Each row has a hidden value. The values are split into ranges, and the band after each row names the range that its value falls in. Each part has its own value, ranges and names.
[ -95   76  -47   46  103   88  108 -132  -88   -7  228  113  -83 -167
  282  168 -167   15 -156  175  -87  156   90 -167 -109   93  -34    3
    0 -127   87 -126   68   50 -166   72  -70   59 -180 -175  113  212
   46  -36   -5   -6   29  -23  -38] | Y
[-200   85 -268 -272   10  -87 -129  -84  272  246  -81  159  242   16
   16  -17 -129 -104 -107 -104  109 -104  168 -152  263  -52 -158  -20
   -1    7  -44   67 -121   -5  160  169   97   18   82  134  -86  -64
  225  183  174   31 -131  -34 -188] | B
[ 135  -25 -153 -216  -45  -39 -156  198 -224  -92   69  -97  -11  -89
  -45  114  -15 -133  -71  -85 -294 -156   65 -171  181  136  -28   83
  212  -79 -258 -239 -260  328  -74   86   37  159  -80 -236 -100 -126
  183 -203  190   62  242 -311 -181] | X
[ 109  128  -49 -251  -21   94 -188  -25  -81   39   75  101 -141  -57
  -57  200   67   88 -252   36 -139  -34 -153 -107  273   17  -38  109
 -145   89 -328   32 -354  171  -89  -25 -106  121   -6  -38 -100 -198
  -37  -81  168  149  137   18 -144] | Y
[-239  -83  138  235  -72    6  359   27  238  -11   34  -63  134   35
  141  -41 -102 -146  188  -79  381  131   -7  -42 -192  188  -88 -108
 -203   94  353   82   19 -154    0  -57  154  -25   46 -123   11  145
 -130  -32   76 -115  -26 -164  211] | W
[ -66  179 -341 -356  -20  -49 -212  -36  -93  146 -436 -201 -145  242
  -99   10   27  129 -248  225  -56  173  139  -47  169 -117   54  239
 -308   38 -169   16 -124  247 -206  145  117  -58    2    8  -94 -195
 -167 -214  -22   26  461  -67   -8] | S
[-334   46  -68  118    9  -12  180  -63  156  124   93   71  243  125
  132  212   46  124   78  -56 -130  225 -196  -16  -15  109  -70 -202
 -118 -111  -44  262   28  -17 -277  -78   58 -122  -95 -141  141  110
 -230  309   47   18 -209   57   16] | M
[-171  259   36   20   13 -103   52 -104 -190  -40  -67   56  111  -24
   44  -43  -27 -140   63   77   31 -127  178 -102   40  -20 -147 -117
  256   94 -171  -63 -223   80 -153 -158  110  -56 -278 -195  -31   91
   42  -65   82   19  114 -208  -71] | E
[ -74   55  163 -101   22   63   57  -19  113  -85   23  166 -137  -33
  144    0  -64  -68  -78  127  317  146   15 -148   89   55   15  122
 -195  131  -12   76 -150  -93   78   31    2  115  -42 -105  -47   22
  106 -235  133   67  159 -155  191] | S
[ -47   77  -44   37   72  -44  -82 -260   71  -29  -48  -41  145   93
   -4 -189  103 -143  -77  -90  129  -56  -57  -78   93  -40 -171  -70
   13   55   22  219  -44  -54  137   27  276   98    1    5  -40   49
   75   37  202   44  -48 -150   58] | A
[-179 -179 -120   78 -146  -67  -18 -228  114  110   65   29  -26   76
  -59  -22   42 -205  -53 -287   37 -113  166  -56   74   12   70  -89
 -255  -37  100  169  -84  -18   95  -60  149  219   94   70  -51  154
  190  157  142  -84 -103  -88    4] | N
[ -11  207 -134   16  -18   75 -129   43  457   18 -217  -35  154  -53
  -31 -147 -168 -240  -16  -65  325  -47  -37 -166   -7  157 -266 -199
 -166   87  340  -37  -26 -130  259  215  198   83  281  121 -165    6
  -25    7  -66   44  145  -22  -72] | A
[-174  -42 -189   86   73 -275   71 -259  -78  157   61   82   36   37
   77  -13  -11 -276  -58  -96   12 -257  150  -35   81 -124  -11  -54
  -38  238 -318  247 -273   47   19 -265  118  145 -101  150 -153  122
  -67 -112  289    9   24  -53  -66] | W
[  36  102  113  -62  -27   -3  -44 -128 -266   39  116  197  144   54
  -82    0   24   20 -146 -157  125 -379 -230  -93  306 -142 -312  -57
  435  227 -554   39 -372   14  -22 -404   23   78 -217 -261 -165  148
  105  -37  335   22  -22 -274  108] | N
[ 320   95  -53   68    8  132 -138 -197  -58   -8   26   19  -83   85
   -4  -39   62  -51 -167 -127   -4 -132  -20   52   83  -44 -245  -85
 -177   99  -33  -11 -245   89  137 -116  133  203   49   90 -142  -15
  -68  -99  110  -49  193  -39  -63] | L
[-208   42 -163  119   -3  -25  112 -250  229  296  -34  -79  232  -81
  -20  -31  -47  -43 -275   51 -194   25    9   76  -61 -129   -6  -44
  -21  -90  223  -99  -39  148  123   47 -113 -246  102  222  124  114
  -21  159  198  -76  -61   -8 -179] | G
[-184  -66 -134 -244  -98 -113   -7  108  -24 -166 -283 -103  237  -22
  163  -20   94 -190 -170  160   76  110  136   15   64   80   13  132
   22  -91   12  -14  -44  215  126  112  -14  -33    5  -19  138  -92
  453 -359  288  -26  104 -399  136] | L
[ 108   38  119  144   89  158  112  -97  262   71  181   22  281 -197
  107   63  103  175 -134 -103  141  102 -302  -33   44  -41 -497  -84
  130  -37  276  154  -59 -120  177 -161   44  -52 -130  124  -59  -57
  155   83  205   69 -278   13   43] | L
[ -38   23  118   64 -177   92  -33  181  234 -263  -92 -185  178 -134
 -130   84  250  -83    3  -11   57   56 -156    8    9   86 -169 -147
   57  -87  279  -22 -103   71   87  -62   50    7   62   10   45  -13
  159   15  -12   43  -92  -43   13] | D
[-194 -276  236  271 -156  -34  204 -175    5  -21  216  149  -13   37
   14  -24   77  -73 -117 -160  207  -22   47  -82   32   65 -137  -37
  -94   14  186  136  -57  -40   18 -236   62  150   -4  -46  -15  151
  230   99  225 -142 -185 -202  256] | N
[-131    3   50  150  -35  -41   19   67   66  -98   98   15 -101  -34
    9  125 -129 -100   23  165   39  203  138 -241  -12   59   11  -39
  -97 -101  114  -49    7   85 -160   -3  104   71  -28 -199  -97  105
    1   10 -103   -9  155  -56   56] | W
[ -44  141 -287   77   83  -78  -71 -195 -314   89   47   93  -59   71
   66  -49   93 -160  -67  -56 -145 -157   67 -214    7   50 -125 -219
 -314   89 -208  299 -243   41 -263 -230  166  172 -108   62   27   46
 -105   43   60   98   65   32 -164] | A
[-257   68  125  -26  -34 -106  159 -149  148  -38  -21   62   77 -122
   31 -217    2 -238  -14  156  213   91  191 -100   68  -95   58   36
  -28   42  153   34 -145 -111  124    5   59  -18  -71   -5  148  101
  242   32  227   18  -27 -161    4] | G
[ 289  -97  -77  135  150   -2  -38 -139  -61   83  210   40  -29   77
   -8  -24   76   -6 -242 -107  142  -86 -340  -54  198 -120 -283  -96
 -268  207 -199  343 -259 -102  140 -313  169  219   71  112 -203   58
 -142  -51  213   51   27   19   88] | M
[ 131  -23   73 -181 -109  -60 -195  102 -296 -408  -84   30 -215  153
  -24  190  194  107 -269  272   25  254 -103    5  473  -75    9   40
 -196  -62 -500  151 -174  166 -151 -193  142  272  -73 -390 -133  -31
  188 -171  -36   81  377 -163  266] | B
[ 172  -66  133 -130   42   75 -165 -243 -181  -92  229  131 -190   81
   -9   79  152   85 -195  -80  115   22 -215  -67  318  -26  -96   94
 -177   80 -229  280 -223  -75   60  -90  125  329  -91 -199 -150   12
  129  -38  224   70  -59 -151  197] | N
[  -3   23 -250  -70  -86   38  -85   33   65  154 -120 -278  118  -45
  -87   53  -18   95 -316   63  -53   84  -78   -3  104 -133  -66   65
   43  -37   36  -91  -19  230   10   -8   18 -128   96  102  -44   -9
   68  -72    5   -6  105   20  -62] | L
[ -98 -162  -22  186 -261  -88  109  -75  143  -42  209  -50  -74 -119
 -123   34   15 -205   72  -68  -21 -132  209 -142  162 -176  119 -101
 -174   47  -13  246 -142  164  -71 -265  152  278   -9 -150 -255  267
   77   85    1   74   51  113  -23] | N
[  53  118  -78 -214   87  140 -102  -15  226   76    5   83  191  -65
   74  -40   81    3 -132   12   71   10 -182 -125  162 -141 -155   78
   72   31  -79  190 -149    1  218   36  -25   25  -45   87   12  -19
  170 -102  261  183  -72  -43    8] | S
[ 121   20 -128  -80 -123  171   18   62  368   17 -191 -366  178  -36
 -137    7   92   36   38 -171  186  -70 -141   -5 -111  -18 -259   29
  -78   47  368  -12  -80   23   92   10  153  -40   44   48 -110  -15
  -67 -142  102  -45   51  -45   40] | E
[  30 -150 -174   46  -12  -17  -30  -69  197   47  165    1  113  -98
  -71   78  -13 -171  -28 -222   22  -95   57 -172  -36   46 -186 -162
 -199 -176  299  -20 -122 -118  109  -51  120  104   61   96   42  125
  261  235  173 -138 -217  -73 -137] | X
[ -22  176 -218  -94  119   24 -165 -106 -164  110 -238  -67  -16  279
  -42  -90   17  -14 -209  130  -23   24  -37  -42  100 -155  -49   18
  -80   11 -192   26  -61  109  -15   43  130    8   48  -56  -31   75
 -244  -54   -3   16  292 -121   32] | V
[-139   47 -303 -273 -151  -51 -194   46  112  -20 -108 -113   13  -76
  -45  190 -111  -50 -149  157 -204  -56  376 -149  110  -47   49  143
  127  -97   -4 -236    2  438 -143  258   14   35    7  -64 -107   37
  168  -90  -61  -20  132   37 -201] | M
[ -64  226   27  188  224    6  -52 -190 -322  202  156  195   57   99
   78  166  -42  176 -280  209 -140  185 -263  -55    4  -54 -192 -137
  102  -12 -261   -5 -164   32 -213 -262 -112 -248 -189   -9  128  100
 -166   94   66  -47  -56  -64   11] | N
[  16    1   11 -328 -299  109 -124  252  117 -145 -131 -105  -70   10
 -161  -15  -42 -243  141 -115  263 -131  274 -209  131  185   93  129
 -275  103  121 -140 -296  194   49  193  111  140  208 -186 -145 -211
  227 -218   88  -13  213 -251  -48] | W
[-243 -246 -180  153 -219   38   12   32   82  216  158   21   19  145
 -107   78  -74  -24  -21  -91  -65  129  150 -241  -41   12   63 -106
 -305 -239  285  102  106  113 -198  -49   48   38  132  -68   79  274
  111  325  -91 -159 -173   -4   70] | A
[-247   16  -81    5 -193 -109  253  113  602   82  -37 -121  409 -248
   66  106 -115 -152  223   -9   80   96  280   31   61  -40  -43 -119
  -22  -46  324   56  -70  139  122   49   82 -170    1   40 -128  -19
  181   80   62   23  -95   70 -223] | V
[ -78   -6 -240 -145 -192  -81 -146   23  -19  106   65   88   88  271
  -66   41 -187  -24  108  -14 -165  117  419 -174  279    3   -7  -76
 -154 -193  -74  -27  -13  292 -263  176  267   71   58 -304  -57   23
   87  347  -85 -146   53  -61 -181] | D
[ -38  -52  -30  200    8  -19  134   33 -128  212  372  119   -4 -187
   96  143  -77  -10 -177  107 -268  121  -19 -112   24  -12   29  -74
  -57  -18  -64   -1 -230  200 -135 -229 -198  -83  -85   97   96   71
   41   24   98   34  -61   54 -168] | B
[-221  164  162 -319 -225  226   62  -17    7  116  -88  -16   52   13
   90  -17   58  260  -11  161 -107  283  -26    1   63   69  128  332
  150   20   45    2  -63  289 -201  237 -202 -153 -265 -304  151  -48
   93 -249  174   98   47 -263  199] | E
[ -48   84  -24   66  149 -115   57 -248  105   -5    6  -38  182  -92
   63   61   55 -101 -244  -42   32 -206 -255  102   52  -30 -228  -40
  236  206 -199   20 -188    2  159 -107   30    6  -25  124  -89   32
 -157 -114  340   29  -18  -57  -56] | A
[ -18    5 -126   86   68  -56 -141  -20   81  278  149  211   13   44
 -116  120 -156  -23 -172  117  -88   68   -9 -171   31  -53 -216  -82
  -87  -44   90 -112 -180   17  -31  -60  -89  -33   75  202    0  104
 -117  231   41 -143  -99   56 -136] | V
[ -83    0 -143    4  -67  137   14   50   -9  121  201   80  115   42
  106   43  -61  -24   58  -33  -71    1  176 -230   21   18  -94  -69
  -67  -73  108  117   10  224 -145   49   67   68   -3 -108    7   97
   35  120  -45   36 -141   51  -91] | Y
[  50  434 -177  -86 -119  176   -2 -221  173  170 -122  -63  260 -153
  -64  -47   -7    4   72   76 -289 -197  276   -7   83 -239 -185 -160
  -26  -43  155  -17 -222  355  -38   46   33 -129 -121 -107 -160   16
  -86  149  -15  143  141  124 -433] | D
[ 171  -17  101   99  -26 -296  -74  154  119  104  352  210 -119 -162
 -194  107 -349 -167   70   58   79  125   50 -229  310   51 -185 -105
   12  128 -148 -201 -443 -131  -53 -191  113  134  -41  -35 -253  -47
   -1  173   83 -107  122  -30 -231] | E
[ -66  356  -30   57    3    3  -39  -26  357  -71 -234 -102  263 -106
  -65   64 -134 -214   50   66   29 -106  143    7  -98   14 -208 -182
  199  -22  185 -383 -138  125  127  119   80 -207   75   29  -88  -37
 -110   28   14  -71  187  -50 -293] | W
[ -54   38  -96  258  -60   28  140  -75  183   56   94  -14    5   23
   12  -12  -30 -136  107  -50  -93   99  -66  -75  -24  114  -13 -297
 -525  -29  187  246  -79  -20 -101  -47  166  149  133 -117  -67  150
 -323  230  -74   70  128   93  -90] | M
[  61   59 -453 -316  -28  108 -126  229  -50  441  189   96  120   10
   21  189 -205  198  -67  -48 -223   69   62 -316  176  -21 -156   27
 -103  -98 -158   -9 -181  197 -314    8  -57  -81  -61    9   57  -90
   36  179   10   21  -81  134 -324] | V
[ -98  135  255 -106 -280  184 -222  218  155  -88 -127   60   -5  106
 -296   24   36   27   29   63  152   69  -90 -166  165  123 -111    5
   43   23  149 -138 -171  138  -41  112  -24   12  137 -221  -98  -41
   27   64  -96    6   48 -169  140] | E
[-250  124 -229  324   85 -107  181 -106   37  235  126  122  248   26
  198  265 -265   36  -44   81 -247   25  -13  -64 -118   41 -173 -327
   33  -59 -121   18   27  185 -305 -179  -11 -195 -117 -131  -80  302
 -297  153  -65  -65   38   58  -94] | X
[  11   80  -97 -167 -218  176 -172   63   39 -156 -156 -165  -36  128
  -52   62  179    0   38  -59  -28  -39  102  -35   74   23   43   19
 -151   35   -5  109  -96  315  -98   68  138  129   12 -132  -92    2
   56 -199  -91   76  140  -23   66] | G
[-146  251 -108    3  148  -40   36 -258  -92  103   27  156   -1  -39
  178  175 -136  146 -275  293 -167  244  -12  -34  112  -55  -75  -92
  -94 -120 -162  -21  -28   29 -206  -15  -33  -95 -177 -166   46  134
  -94  144  -23   28  145   26  -99] | M
[  40   69  -96  -42  -68  -23   45 -154   41   -1   47  -61   38   63
   29   25  -31  -13  -35   38  -32   63  -95   61  165  -45   50  -71
 -250  103 -196  173 -169   78  -82  -61  135   68   -3 -216  -58  140
 -149  -12  114   15  153  -20   -4] | M
[  28 -159   69  321  -52  120   83  175   59   41  326  -75 -100 -180
   36  201  -39   73 -141   38 -136  315 -170 -154 -111  189  -27  -84
 -180 -140  330  -38   -2  126 -111  -78  -83  -12   38   30   24   64
   44  -11 -114    7  -31   31   45] | G
[  80  156   52  -66  123  288 -152 -123 -351   65  263  271 -138  223
   37   84   28  131 -130    5 -165  -85 -240 -255  -18  103 -119   31
  -51   51 -252    7 -201  127 -268    3  -99   78  -74 -252  131  108
 -257   26  144   22  -36 -125   65] | S
[ -84 -143 -102  137   69 -138  130 -288 -227   69  251  -51 -191  -15
  131  169  -44  112 -326  104 -149  114   75  -48  174 -197  113  100
  -47  -18 -299  166   23  185 -207 -202  105  112 -197 -174 -152  203
   -3  -61   63   25  156   27   71] | D
[-220  -17 -129 -125 -131   19  142   27   24 -293  -77 -208  242  -36
  159  330  167    6  127 -105  -31  -23   33   10  -69  151  -18 -122
  -27 -173  -22  111   21  147 -249  -65  141  -21 -210 -383   69  128
  199  -79   73  -14  -81 -160   71] | V
[-244    5  191   55  -34 -113   79   47  189   42   81  142   -6  -84
  -80  101  -52 -211   67    8  217   26 -157  -61  100   89   50  -91
  -91  166  -39   72 -313 -192  103 -129  -63   64   32  -33  -83  101
  -95   35  133   39  -52 -112   48] | E
[   7   67 -116  -89   65  187  -22 -123   26  137  177   15   20   23
   89  237  -14  137 -193   13 -112   66  -26  -59   42  -80    5   66
 -139  -63  -63    5  -77  194  -68   41  -57  -82   30   -4   42  -24
  -78   63   88    5  -76  117 -143] | W
[-352  123 -243 -504  117 -293   -1  140  -55  137 -103  173  243  -95
  218  349  -20   22 -151   96 -108   87 -131   13  455  -24   95   91
  231   37 -810  157 -335   34  -76  -85 -144  -82 -273 -100    5 -185
  183 -128  333  232   30 -158 -135] | B
[ 221  -90 -155  132   17  -65   51  160  131  140  138 -165  121 -199
  -46   37  -84    1 -186   59  -17  226 -200  -48   45   10 -257 -106
 -149  -50  224  -72 -173  -38   60 -159   37  -72   63  202   20  -35
   54   26   87  -70   34   14 -141] | M
[ -79   57 -178   -2 -264   15   10  -28  307  104  -56 -216  176 -119
 -145  -41   -7 -160   19  113 -155 -100  324  -14  -11 -138   47   -4
 -138   66  321  -18 -136  454    5  110   10  -99  161  142  -89   26
  -25   -9    7   -2   11  166 -279] | D
[   1  -97   18 -268 -118  215 -173   32 -233   18   79   55 -130   86
   16  -17   29  147 -345  134  -63  123  158 -206  211  -39   39  337
   76 -135   17 -116   33  371  -35  233  -89   85   10 -184   56  -31
  371 -148   81    6   51 -237  144] | V
[ -87  192  -66 -216  -17   -9 -100  -28    7 -138  -48   28  -85  -55
  -93   72  -65 -226   51  125  107 -285  285 -280   36  -65  -39   72
   26  133 -101 -138 -248  144 -120   52   83  129  -46 -168 -139   54
  -69  -94   61   37  153  -19 -165] | A
[-117    2  -85 -147   46  -11  106 -328  168  235  277  127  102 -127
  143    6 -111   -7 -163 -111   29 -171  112  -97  204 -194   18  156
  134  171 -205  149 -147   88   91   13   11   30 -117   26  -83  101
  158    3  356   79 -180   52 -129] | S
[-230   89  -25  -14    8  -42  140 -106  -81  -57   59   71   94  -25
  181   46   43  -95   46   25  -74   17   28  -58  -68  107   -7  -71
   42    3  -87   52 -116   19 -185  -57   13   14 -223 -150  198  150
   25  -29  175    9  -57 -144    7] | B
[  72   86   44  322  -63  186  133  -89  113   88  122 -138  184 -124
  -73 -109    3 -106   -8  -62    1  -39 -159    4 -111    9 -210 -289
 -161  -23  447  -10 -100   12  135  -95   54  -35  150   -7  -12  178
 -144  195  -22   -5  -74    2 -111] | L
[   2   -1  -57  202 -206  446   89 -343  312  -85  -69 -322  136   64
  -41  -44  438   -3  138 -310  -92 -114  215  118 -326 -198  -55 -157
 -315 -281  740  222  159  178  129   -7  192   56    2   75  119  245
   76  184  -70  -44 -245  148  -12] | Y
[   8  145   44 -252 -102  254  -67  201  346 -125  -68  -80  137  -62
   30  114    3   23  112   29   47  203   -8  -92  -19  156  -42   71
  -35 -142  290 -169  -49  110   51  324   -6  -72   34 -152  101 -115
  128  -61   36   28    8 -114  -38] | G
[-283  262  132  156   66  -20  154  -65   36  -63 -266  -74  213   67
  156  -40   -6  -11  -31  103   22  213 -351   81  -67  220  -70 -146
  152   12  -70   34   25  -30  -46   36   48 -165 -128 -319   18   97
 -213 -174   93  100  290 -390  258] | V
[ -64  -48  -71  106  -97   78  148   18  235  198    1  -29  293   55
   20 -228  -67 -158   15 -148  151  -45 -210    5  -60  134 -190 -155
 -135  116  297   88  -74  -66  184   46   38    9  221   54   78  164
 -130   62  189  -62 -100 -156   57] | V
[-504   57  -64  -48  108  -24  238 -316  -35    4  -79  144  146  189
  414   14  132  -30   10   25   18  220  150   31   -9   -5  127    1
 -117 -147  -97  373  177  -44  -90   69  112   41 -223 -183  228  150
   47   64  165   80 -106 -145  175] | L
[  90   41   13   -6  -20  111  -48   41  144   73  -79  -41  148   37
  -88   16   99  -33   70 -196  131  -10 -174  -37   51   35 -275 -104
 -129  -34  181  102 -223  -98  174  -97  103   53  -11  -14 -137  -70
   31    4  149   17    2 -216   60] | L
[ -76   18   15   95   75  -89  153 -202  211  -29  234   53   92 -303
  163  150   11  -79 -146  120   -7  101   85  -54   -4 -101  -24  -21
  -48   -2   54   87 -160   21   44 -154  -34  -91 -159  166   77   51
  256  -34  243   27 -148  100 -147] | M
[ -17   64 -161  131   12  169   44 -104   -1   35  128  -54  176    4
   79  212  -91  105  -58  -29  -88 -105   19 -154 -129 -111 -211 -149
  154 -169   53  -48  106  190 -183 -131   65  -78 -157 -263  -61  348
    8   62  -53  -74  -39  -12   24] | E
[-221  111  -42  184  107  -92  184 -213   93   36    2  -19  269  -26
  105  -26   43 -204  159 -189  151 -172  -66  -15 -110    4 -212 -269
  114   76   37  195 -106 -207   47 -211  201   13 -191  -42  -19  236
  -80   80  166   13 -156 -120    1] | Y
[-210  126 -233  -67  153 -147  196  -45  157  283  260  181   35 -204
  324  324 -297   -5    1  191 -354  337  143 -146   76   21  215   40
 -181 -128 -279   61 -131  132 -249   63 -126 -108 -206  -79   33  -78
 -128   50  167  139  149  117 -341] | W
